Below is a small trained network, with its code and all its weights. Each question gives an input and a target symbol and asks what happens when units are switched off, that is, made to give their printed mean instead of their output.

import numpy as np


def w(rows, s, z=0):
    codes = np.array(rows[::2]) - 128.0
    scale = np.full(codes.shape[1], s)
    scale[-1] = z or s
    return codes * scale


def f(y):
    return y / 2 * (1 + np.tanh(0.7978845608 * (y + 0.044715 * y**3)))


def softmax(a):
    e = np.exp(a - a.max(-1, keepdims=True))
    return e / e.sum(-1, keepdims=True)


def log_softmax(a):
    a = a - a.max(-1, keepdims=True)
    return a - np.log(np.exp(a).sum(-1, keepdims=True))


def net(x, mask):
    ids = ['ΔΩβγεζημπσψ'.index(c) for c in x.split()]
    T = len(ids)
    res = E[ids] + P[:T]
    r = res
    for j in range(2):
        rows = slice(2 * j, 2 * j + 2)
        q, k, v = (r @ M[0][rows].T for M in (Q, K, V))
        z = softmax(np.where(np.tri(T) > 0, q @ k.T / 2**0.5, -1e9)) @ v
        o = O[0][rows]
        res = res + np.where(mask[j], z, o[:, -1]) @ o[:, :-1]
    y = f(res @ A[0][:, :-1].T + A[0][:, -1])
    res = res + np.where(mask[2:10], y, B[0][:, -1]) @ B[0][:, :-1]
    return log_softmax(res[-1] @ U[:, :-1].T + U[:, -1])


Q, K, V, O, A, B = {}, {}, {}, {}, {}, {}
E = w([
[22,8,45,165,94,139],'Δ',
[127,147,239,195,143,188],'Ω',
[94,204,186,243,156,177],'β',
[84,22,49,86,70,156],'γ',
[70,187,164,182,68,156],'ε',
[81,53,2,113,160,180],'ζ',
[67,179,141,136,158,65],'η',
[134,112,211,34,151,133],'μ',
[127,165,153,83,242,64],'π',
[189,188,215,99,42,102],'σ',
[207,238,121,101,158,197],'ψ',
],0.0097)
P = w([
[175,2,167,173,158,130],'0',
[60,136,147,137,140,175],'1',
[40,165,122,102,134,169],'2',
[62,199,125,86,112,156],'3',
[61,215,113,84,96,147],'4',
[64,237,92,80,90,145],'5',
],0.007)
Q[0] = w([
[41,35,70,117,119,130],'head 1',
[222,32,54,154,130,117],'head 1',
[2,234,237,80,202,126],'head 2',
[33,41,41,99,151,171],'head 2',
],0.011)
K[0] = w([
[202,17,182,180,175,94],'head 1',
[98,84,151,248,121,181],'head 1',
[210,212,67,48,84,90],'head 2',
[190,51,179,168,137,79],'head 2',
],0.011)
V[0] = w([
[134,156,153,143,174,34],'head 1',
[184,116,160,60,101,122],'head 1',
[172,154,86,109,248,178],'head 2',
[198,182,187,141,91,183],'head 2',
],0.014)
O[0] = w([
[174,200,143,23,122,63,7],'head 1',
[20,117,197,61,173,219,70],'head 1',
[225,162,94,70,130,249,104],'head 2',
[151,110,190,138,12,162,152],'head 2',
],0.011,0.0022)
A[0] = w([
[78,145,23,99,143,128,30],'neuron 1',
[49,82,89,100,111,69,55],'neuron 2',
[192,215,213,168,106,156,124],'neuron 3',
[159,164,46,171,89,67,228],'neuron 4',
[122,147,161,196,205,2,38],'neuron 5',
[144,109,184,135,188,138,255],'neuron 6',
[77,111,136,213,67,136,88],'neuron 7',
[67,190,230,127,144,198,179],'neuron 8',
],0.0087,0.0037)
B[0] = w([
[161,50,188,75,152,203,194],'neuron 1',
[168,176,191,111,171,53,214],'neuron 2',
[159,59,193,68,211,94,212],'neuron 3',
[199,202,93,172,188,102,224],'neuron 4',
[83,254,205,172,107,252,205],'neuron 5',
[33,90,71,180,98,86,162],'neuron 6',
[218,80,141,107,59,120,245],'neuron 7',
[88,200,34,61,137,99,255],'neuron 8',
],0.0075,0.0081)
U = w([
[165,152,70,72,220,4,65],'Δ',
[134,210,166,157,170,123,117],'Ω',
[218,105,169,137,131,51,141],'β',
[138,95,39,137,155,134,107],'γ',
[85,144,207,89,90,53,94],'ε',
[139,132,163,175,31,165,182],'ζ',
[82,149,86,187,46,237,131],'η',
[171,144,200,70,123,200,57],'μ',
[105,37,209,134,179,122,252],'π',
[33,161,45,113,142,128,86],'σ',
[171,151,2,163,82,95,212],'ψ',
],0.0058,0.0026)

Each question gives the input, a string of symbols that net reads in full, and the target symbol t.
The units are the heads (2 rows each of Q, K, V and O) and the neurons (one row each of A and B). Each row of codes is followed by its name. A weight is (code - 128) times the scale printed after its matrix; where a second scale follows, it is the last column's (O, A, B and U).
mask holds one flag per unit, heads first, then neurons. A switched-off unit (its flag False) gives its mean, the last column of its rows in O or B, instead of its output. The means were averaged over made-up inputs and are rounded, as every weight is.
A unit's drop is (log p(t) with every unit on - log p(t) with that unit switched off) / (log p(t) with every unit on - log p(t) with every unit switched off).
The circuit of an input: a set's keep is (log p(t) with only the set's units on - log p(t) with every unit switched off) / (log p(t) with every unit on - log p(t) with every unit switched off). Starting from all 10 units, units are removed one at a time, each time the one whose removal leaves the highest keep (on an exact tie, the one counted first), for as long as the keep stays at least 0.8.
circuit, biggest first: the units of the circuit, biggest drop first
unit that matters most: the unit with the biggest drop
k most important neurons: the k neurons with the biggest drops, biggest first
which heads matter: for each layer, one digit per head in row order, 1 if its drop is at least 0.15 and else 0, layers parted by /
input μ π β ψ β Δ, target σ: which heads matter	10
input Δ γ β γ Δ, target Ω: which heads matter	01
input γ γ Ω, target η: which heads matter	11
input γ μ ψ γ β, target μ: which heads matter	01
input γ β η γ η, target Ω: circuit, biggest first	neuron 5; head 2; head 1; neuron 4
input σ η σ γ, target ε: circuit, biggest first	head 2; head 1; neuron 2
input ψ π ε ζ σ, target ε: circuit, biggest first	head 2; head 1; neuron 4
input β η β Δ η, target Ω: which heads matter	11
input η β γ η γ Δ, target Δ: 2 most important neurons	neuron 4; neuron 2
input Δ ψ σ, target μ: circuit, biggest first	head 2; neuron 3
input γ Δ Δ β η γ, target π: circuit, biggest first	head 2; neuron 1; neuron 8
input ε η μ β, target σ: which heads matter	10
input ζ Δ π γ, target γ: which heads matter	11
input Δ Δ β γ β β, target η: unit that matters most	head 1
input ζ ζ γ Δ, target γ: circuit, biggest first	head 2; head 1; neuron 1
input μ β β ε μ γ, target σ: circuit, biggest first	head 1; neuron 8; neuron 7
input ψ β γ β π β, target Δ: circuit, biggest first	head 1; neuron 3; neuron 5
input β μ π ε Ω ζ, target ψ: circuit, biggest first	head 1; neuron 3
input γ γ γ ζ, target π: unit that matters most	head 2
input γ γ σ π Δ β, target Δ: circuit, biggest first	head 1; neuron 5
input π Δ σ σ β Δ, target μ: circuit, biggest first	head 2; head 1; neuron 1
input γ Δ β, target η: 2 most important neurons	neuron 5; neuron 2
input γ σ Δ η σ, target ε: circuit, biggest first	head 2; head 1
input σ η ψ μ β, target μ: 2 most important neurons	neuron 3; neuron 4
input μ ε γ ψ η ε, target μ: 2 most important neurons	neuron 3; neuron 6
input Δ ψ ζ, target Ω: 3 most important neurons	neuron 5; neuron 2; neuron 4
